Small tables with named rows and columns. After each table, cells are looked up by row and column.

rikifuv
columns: gurefo, vel
muzagob: [1.104, 6.680]
niki: [0.605, 7.979]
muvul: [7.675, 1.614]

muvul, gurefo: 7.675
niki, vel: 7.979
muzagob, vel: 6.680
muvul, vel: 1.614
niki, gurefo: 0.605
muzagob, gurefo: 1.104

Table tideso
	zuv	telideg	zugedop	mula	nafove	kotezub	gek
rodif	4.79	4.48	4.15	3.01	6.33	5.57	6.80
nefet	5.03	4.58	3.92	2.98	4.99	5.63	6.63
dededor	4.49	4.38	4.45	3.04	5.50	5.53	7.02
mul	5.40	4.50	4.63	4.35	5.07	6.07	5.95
sizade	5.18	4.08	4.90	4.30	0.33	6.05	5.14
tiborem	5.18	4.11	4.89	4.33	4.87	6.06	5.19
burer	5.05	4.57	3.92	3.01	4.41	5.64	6.61
dav	5.04	4.58	3.90	3.01	8.31	5.67	6.60

mul, kotezub => 6.07
rodif, nafove => 6.33
rodif, telideg => 4.48
rodif, gek => 6.80
dav, zugedop => 3.90
nefet, gek => 6.63
burer, kotezub => 5.64
dav, gek => 6.60
tiborem, zugedop => 4.89
burer, telideg => 4.57
sizade, zuv => 5.18
burer, mula => 3.01
mul, zugedop => 4.63
tiborem, nafove => 4.87
Row with the largest zugedop: sizade

limuk =
columns: sabob, feg, biton, mef, sive, mepotas, fab, zud, foler
kubid: [6471, 1790, 5650, 4497, 5613, 5534, 5074, 5683, 3588]
duze: [5428, 3815, 5443, 4046, 5768, 5574, 5298, 5222, 5777]
muk: [6124, 3075, 5909, 5748, 5114, 5038, 4825, 5209, 3411]
gagir: [5004, 4564, 5333, 4653, 5599, 5753, 5534, 5017, 5782]
tafif: [6141, 4374, 5612, 6452, 4519, 4799, 5381, 5184, 3103]
nas: [4660, 4928, 5289, 5043, 5510, 5928, 5617, 4860, 5996]
mumubap: [5956, 4946, 5834, 7298, 4314, 4604, 5207, 5129, 3643]
bez: [4444, 5553, 5240, 5233, 5345, 5903, 5585, 4773, 6193]
nez: [5521, 5945, 5940, 7258, 3974, 4607, 4753, 5089, 4473]
fivo: [4113, 6211, 5314, 5511, 5337, 5976, 5661, 4582, 6435]
gav: [5387, 6764, 5503, 8110, 4043, 4650, 4325, 5689, 5170]
dudapun: [3868, 6916, 5011, 5683, 5329, 5966, 5673, 4003, 6365]
kezu: [4797, 6892, 4711, 8066, 3514, 4440, 4983, 5567, 4713]

feg of dudapun = 6916
biton of fivo = 5314
mepotas of dudapun = 5966
sive of bez = 5345
biton of dudapun = 5011
sive of mumubap = 4314
zud of kubid = 5683
feg of nas = 4928

Table vatepe
          bef  tegoz  susita  figara
nof       0.2   -0.2    -0.2    -0.4
nat       0.0   -0.5    -0.5     0.1
gulid    -0.1   -0.1     0.1    -0.1
simizom  -0.2   -0.2    -0.8    -0.3
zav      -0.4   -0.4    -0.2    -0.3
vevebef  -0.2   -0.4    -0.4    -0.1
nefes    -0.1    0.7     0.1     0.2
musu      0.0   -0.3    -0.1    -0.3
rog      -0.1   -0.2     0.0    -0.5
nel       0.0    0.0     0.0    -0.5
nazorez  -0.1   -0.6     0.1     0.0

bef of nefes is -0.1
tegoz of gulid is -0.1
figara of nat is 0.1
figara of nefes is 0.2
susita of nof is -0.2
figara of nel is -0.5
bef of simizom is -0.2
tegoz of nof is -0.2
bef of rog is -0.1

lekep =
         varuvu  ref  ponepo
vav          86    5      15
zevi         17   73      24
nuz          27   63      30
befuzak      40   80      38

ref of vav = 5
ponepo of nuz = 30
varuvu of zevi = 17
ref of befuzak = 80
ref of zevi = 73
ponepo of zevi = 24
varuvu of nuz = 27
varuvu of vav = 86
ponepo of befuzak = 38
ponepo of vav = 15
varuvu of befuzak = 40
ref of nuz = 63

vam.csv
,debotir,bam,mefefud,zitaf,pup,tiperom,pili
zaliv,165,132,96,115,35,239,216
kepabu,70,149,215,147,31,79,163
pepos,87,182,20,212,199,76,113
dal,114,116,144,86,144,176,144
gaka,23,138,99,16,178,121,88
pab,159,160,138,183,23,82,109
nep,129,28,144,98,211,91,115

pili of dal: 144
zitaf of pab: 183
pup of kepabu: 31
debotir of nep: 129
mefefud of kepabu: 215
bam of zaliv: 132
tiperom of zaliv: 239
bam of kepabu: 149
zitaf of gaka: 16
bam of gaka: 138
zitaf of zaliv: 115
tiperom of pepos: 76
tiperom of dal: 176
Row with the largest bam: pepos

Table mibuke
fields: finu, korom, vuti
kop: [42624, 34060, 39342]
luzit: [32202, 47711, 39920]
mifufez: [24038, 62106, 51034]
gofotir: [57985, 31816, 53026]
bodenar: [54621, 50200, 38840]
riz: [33183, 52821, 51361]
koto: [66583, 21242, 65409]
sib: [62664, 48429, 35364]
gisivu: [31477, 49033, 58683]
dom: [64639, 20604, 71927]
lofuzav: [65879, 47635, 22773]
zis: [34306, 54629, 55278]
rududop: [80472, 17722, 61159]

dom, vuti => 71927
gofotir, finu => 57985
riz, vuti => 51361
rududop, finu => 80472
sib, finu => 62664
sib, korom => 48429
mifufez, korom => 62106

